[[ 19.6  70.0   6.2  17.3 -29.7  11.8   6.7  51.0 -36.1  25.5  -5.2]
 [-21.9  36.9 -31.3   8.5  20.0 -13.6 -10.4   3.8 -23.5 -28.3 -40.5]
 [-17.4 -45.0  -8.0 -10.5  21.8 -11.1  -5.8 -35.4  24.6 -20.4   0.0]]
=>
[[-17.4 -45.0  -8.0 -10.5  21.8 -11.1  -5.8 -35.4  24.6 -20.4   0.0]
 [-21.9  36.9 -31.3   8.5  20.0 -13.6 -10.4   3.8 -23.5 -28.3 -40.5]
 [ 19.6  70.0   6.2  17.3 -29.7  11.8   6.7  51.0 -36.1  25.5  -5.2]]

[[ 53.2  50.4  10.9 -21.8 -54.1  43.3]
 [-17.3 -16.9  -4.3  17.8   7.7 -17.6]
 [ -0.8   5.8  -5.0  27.5 -28.7  -2.7]
 [-31.4 -31.2 -18.3  35.9  14.5 -36.9]
 [-40.4   8.0   2.2  40.9 -15.3 -10.1]
 [ 60.1  46.1   0.5 -15.0 -46.8  60.0]
 [ 15.6   7.1  -9.0  11.1 -23.9  13.0]
 [-37.4 -30.9 -14.0  50.2   3.5 -39.5]
 [-13.6   2.2  -8.1  32.0 -25.5  -7.1]]
=>
[[-13.6   2.2  -8.1  32.0 -25.5  -7.1]
 [-37.4 -30.9 -14.0  50.2   3.5 -39.5]
 [ 15.6   7.1  -9.0  11.1 -23.9  13.0]
 [ 60.1  46.1   0.5 -15.0 -46.8  60.0]
 [-40.4   8.0   2.2  40.9 -15.3 -10.1]
 [-31.4 -31.2 -18.3  35.9  14.5 -36.9]
 [ -0.8   5.8  -5.0  27.5 -28.7  -2.7]
 [-17.3 -16.9  -4.3  17.8   7.7 -17.6]
 [ 53.2  50.4  10.9 -21.8 -54.1  43.3]]

[[  4.8 -10.5 -24.4   9.3   0.7   7.6   1.6   8.1]
 [  0.9 -16.1 -11.6   5.3   1.9  -3.9  -0.1  -1.5]
 [  8.8  16.9 -50.1   9.4  -0.1  17.1  -4.8   8.9]
 [ -9.2   7.0  27.2 -16.1  -0.1  18.0  15.0  -9.3]]
=>
[[ -9.2   7.0  27.2 -16.1  -0.1  18.0  15.0  -9.3]
 [  8.8  16.9 -50.1   9.4  -0.1  17.1  -4.8   8.9]
 [  0.9 -16.1 -11.6   5.3   1.9  -3.9  -0.1  -1.5]
 [  4.8 -10.5 -24.4   9.3   0.7   7.6   1.6   8.1]]

[[ 22.0 -12.5  -3.4 -25.4  14.0  31.3  45.8  45.5]
 [ 32.8  14.0  10.9 -47.7   7.3   8.8 -11.5 -29.7]
 [-21.7 -12.5 -13.1  16.3 -17.4  16.0  24.8  18.0]
 [-27.7 -19.2  15.6  51.5  -5.0 -10.4  18.8  27.1]
 [-38.4  -1.6  -2.3  36.0 -29.9  24.7  37.3  39.5]]
=>
[[-38.4  -1.6  -2.3  36.0 -29.9  24.7  37.3  39.5]
 [-27.7 -19.2  15.6  51.5  -5.0 -10.4  18.8  27.1]
 [-21.7 -12.5 -13.1  16.3 -17.4  16.0  24.8  18.0]
 [ 32.8  14.0  10.9 -47.7   7.3   8.8 -11.5 -29.7]
 [ 22.0 -12.5  -3.4 -25.4  14.0  31.3  45.8  45.5]]

[[  3.2 -30.7]
 [  9.6  -9.8]
 [ 37.1  22.5]
 [  7.9   1.8]
 [ 17.6  51.9]]
=>
[[ 17.6  51.9]
 [  7.9   1.8]
 [ 37.1  22.5]
 [  9.6  -9.8]
 [  3.2 -30.7]]

[[ -2.5 -15.6  48.2   4.7   3.5  -9.8 -27.1  13.2  16.2  59.3  28.6  25.5
  -10.5  15.5  -9.3]
 [ 16.6 -35.0  12.2  28.0 -16.2  10.5 -12.7  46.1  33.0  21.7  18.2  21.9
   22.7 -30.1  -7.8]
 [  1.2 -34.2  18.1   7.3 -22.3  10.3 -30.7  30.1  20.9  22.3   6.7 -12.8
   24.8 -25.5  -1.7]
 [ -2.5 -29.0  50.9  12.7  -7.3  -0.3 -30.3  19.7  20.7  57.2  32.5  21.3
   -2.9   6.9  -3.9]
 [  3.2 -31.3   9.3  20.8 -16.9  12.1  -6.1  32.1  18.0  14.4  10.5  -6.9
   14.7 -17.8  -1.2]
 [ 12.3 -27.5  11.4  16.9 -21.0  10.5 -24.5  37.8  27.8  20.2   6.4  -3.8
   26.6 -30.8  -2.4]]
=>
[[ 12.3 -27.5  11.4  16.9 -21.0  10.5 -24.5  37.8  27.8  20.2   6.4  -3.8
   26.6 -30.8  -2.4]
 [  3.2 -31.3   9.3  20.8 -16.9  12.1  -6.1  32.1  18.0  14.4  10.5  -6.9
   14.7 -17.8  -1.2]
 [ -2.5 -29.0  50.9  12.7  -7.3  -0.3 -30.3  19.7  20.7  57.2  32.5  21.3
   -2.9   6.9  -3.9]
 [  1.2 -34.2  18.1   7.3 -22.3  10.3 -30.7  30.1  20.9  22.3   6.7 -12.8
   24.8 -25.5  -1.7]
 [ 16.6 -35.0  12.2  28.0 -16.2  10.5 -12.7  46.1  33.0  21.7  18.2  21.9
   22.7 -30.1  -7.8]
 [ -2.5 -15.6  48.2   4.7   3.5  -9.8 -27.1  13.2  16.2  59.3  28.6  25.5
  -10.5  15.5  -9.3]]
